Here is a tiny trained network, its code and every weight. The questions are about switching its units off for an input and a class, where a switched-off unit gives its printed mean instead of its output.

import numpy as np


def w(rows, s, z=0):
    codes = np.array(rows[::2]) - 128.0
    scale = np.full(codes.shape[1], s)
    scale[-1] = z or s
    return codes * scale


def norm(h):
    return h / np.sqrt((h * h).mean(-1, keepdims=True) + 1e-5)


def f(y):
    return y / 2 * (1 + np.tanh(0.7978845608 * (y + 0.044715 * y**3)))


def log_softmax(a):
    a = a - a.max(-1, keepdims=True)
    return a - np.log(np.exp(a).sum(-1, keepdims=True))


def net(x, mask):
    res = np.array(x, float).reshape(1, 2) / 4 @ E
    u = 0
    for l in range(2):
        y = f(norm(res) @ A[l][:, :-1].T + A[l][:, -1])
        res = res + np.where(mask[u : u + 12], y, B[l][:, -1]) @ B[l][:, :-1]
        u += 12
    return log_softmax(norm(res)[-1] @ U[:, :-1].T + U[:, -1])


A, B = {}, {}
E = w([
[232,166,196,206,159,157,103,59,95,64,59,178],'x0',
[19,207,231,167,63,173,254,126,182,140,58,54],'x1',
],0.004)
A[0] = w([
[132,207,218,82,171,254,74,81,116,106,95,171,150],'0.n1',
[113,124,95,119,208,137,28,89,66,108,165,165,170],'0.n2',
[119,109,124,126,112,88,44,219,145,140,145,101,120],'0.n3',
[187,97,178,174,120,152,136,91,77,148,108,207,74],'0.n4',
[184,134,74,205,106,171,158,161,119,132,128,161,38],'0.n5',
[236,73,115,155,149,80,76,121,164,169,159,101,38],'0.n6',
[74,104,100,195,166,130,114,106,121,72,140,171,19],'0.n7',
[172,106,132,143,133,112,138,184,111,117,107,121,3],'0.n8',
[124,106,65,128,159,84,132,153,117,81,128,108,104],'0.n9',
[156,59,102,60,127,167,119,59,143,74,43,88,17],'0.n10',
[186,122,116,86,111,127,133,140,114,74,127,116,61],'0.n11',
[188,124,96,95,119,165,134,111,167,167,77,177,43],'0.n12',
],0.0036,0.0026)
B[0] = w([
[95,128,101,106,142,124,83,119,177,125,215,105,223],'0.n1',
[111,92,167,66,89,149,202,82,185,104,96,109,252],'0.n2',
[85,129,231,221,112,113,245,97,73,180,100,90,168],'0.n3',
[40,184,135,197,98,126,176,92,111,203,148,85,180],'0.n4',
[40,161,34,150,107,54,120,140,96,177,51,52,108],'0.n5',
[96,124,134,147,137,107,127,130,156,182,149,194,174],'0.n6',
[42,158,177,46,74,136,108,199,78,128,15,88,99],'0.n7',
[79,137,224,143,24,117,96,245,92,146,87,95,91],'0.n8',
[87,187,171,140,48,144,164,125,146,142,53,169,141],'0.n9',
[27,110,162,133,120,103,94,223,101,118,67,71,99],'0.n10',
[60,186,198,91,52,45,106,117,128,184,3,119,114],'0.n11',
[40,63,199,154,53,130,124,181,83,87,87,91,106],'0.n12',
],0.0037,0.003)
A[1] = w([
[186,192,166,161,142,152,128,117,107,104,66,103,150],'1.n1',
[176,154,167,179,148,145,68,108,69,85,79,124,82],'1.n2',
[95,108,112,107,116,153,120,224,99,149,142,83,62],'1.n3',
[166,108,106,89,121,84,51,165,51,101,90,174,170],'1.n4',
[161,72,120,123,102,113,47,131,67,191,104,145,115],'1.n5',
[93,208,192,151,105,142,126,150,155,98,53,84,87],'1.n6',
[131,103,141,65,91,140,106,114,183,169,158,113,94],'1.n7',
[95,195,152,121,69,141,156,216,124,175,105,105,175],'1.n8',
[106,107,98,94,103,88,142,167,160,165,110,101,73],'1.n9',
[67,155,188,132,108,111,170,79,158,140,130,140,157],'1.n10',
[196,143,46,138,181,150,108,145,166,109,194,113,91],'1.n11',
[61,141,79,81,120,95,102,253,96,136,147,102,7],'1.n12',
],0.0063,0.0015)
B[1] = w([
[66,118,53,104,98,100,99,132,111,177,172,118,207],'1.n1',
[2,197,73,176,98,121,60,109,86,170,151,95,204],'1.n2',
[104,119,78,117,115,106,69,88,95,81,142,137,160],'1.n3',
[156,113,169,86,134,127,197,180,151,155,144,105,183],'1.n4',
[147,130,119,107,140,151,214,171,154,74,128,89,179],'1.n5',
[206,63,117,60,161,110,172,156,113,95,125,153,225],'1.n6',
[112,190,152,161,146,144,104,133,116,125,98,139,193],'1.n7',
[166,84,88,94,150,100,124,113,113,142,149,182,199],'1.n8',
[134,156,118,187,115,130,66,103,98,102,128,78,183],'1.n9',
[164,127,176,152,136,131,92,164,136,127,101,147,253],'1.n10',
[128,134,218,174,112,146,134,128,167,115,30,172,172],'1.n11',
[84,221,111,176,120,142,102,56,67,155,123,128,174],'1.n12',
],0.0058,0.0051)
U = w([
[34,200,39,152,122,99,70,76,82,172,187,124,190],'0',
[205,54,123,12,161,107,255,181,154,131,159,157,194],'1',
[140,148,250,207,134,152,85,131,197,130,56,178,179],'2',
[119,89,129,97,88,134,100,139,137,115,95,117,12],'3',
[118,60,129,105,92,135,100,127,134,114,95,100,4],'4',
[113,84,129,117,103,118,118,128,141,102,97,107,16],'5',
],0.011,0.004)

Each question gives the input, the list of numbers given to net, and the class t.
The units are the neurons (one row each of A and B). Each row of codes is followed by its name. A weight is (code - 128) times the scale printed after its matrix; where a second scale follows, it is the last column's (A, B and U).
mask holds one flag per neuron, layer by layer. A switched-off neuron (its flag False) gives its mean, the last column of its row in B, instead of its output. The means were averaged over made-up inputs and are rounded, as every weight is.
A unit's drop is (log p(t) with every unit on - log p(t) with that unit switched off) / (log p(t) with every unit on - log p(t) with every unit switched off).
The circuit of an input: a set's keep is (log p(t) with only the set's units on - log p(t) with every unit switched off) / (log p(t) with every unit on - log p(t) with every unit switched off). Starting from the 12 units with the biggest drops (on a tie, the unit counted first), units are removed one at a time, each time the one whose removal leaves the highest keep (on an exact tie, the one counted first), for as long as the keep stays at least 0.8.
circuit, biggest first: the units of the circuit, biggest drop first
most important unit: the unit with the biggest drop
top k neurons: the k neurons with the biggest drops, biggest first
drop of u: that unit's drop, to one decimal
input [2,4], class 1: most important unit : 1.n6
input [0,-3], class 2: top 2 neurons : 0.n2; 1.n6
input [4,2], class 0: top 2 neurons : 1.n1; 0.n2
input [-3,-4], class 1: top 3 neurons : 0.n1; 1.n2; 0.n4
input [1,0], class 2: top 3 neurons : 0.n1; 1.n2; 1.n1
input [-3,-1], class 2: top 3 neurons : 1.n1; 1.n2; 1.n6
input [-4,5], class 1: top 2 neurons : 1.n2; 1.n8
input [-2,-3], class 2: top 4 neurons : 0.n2; 1.n6; 0.n9; 1.n7
input [6,-6], class 0: top 3 neurons : 1.n2; 0.n4; 1.n6
input [-2,3], class 2: top 2 neurons : 0.n3; 0.n9
input [4,5], class 1: top 2 neurons : 1.n6; 0.n1
input [3,-4], class 1: drop of 0.n6 : 0.2
input [7,-6], class 0: drop of 1.n2 : 7.2
input [5,7], class 1: circuit, biggest first : 1.n6
input [2,-2], class 2: drop of 0.n2 : 0.1
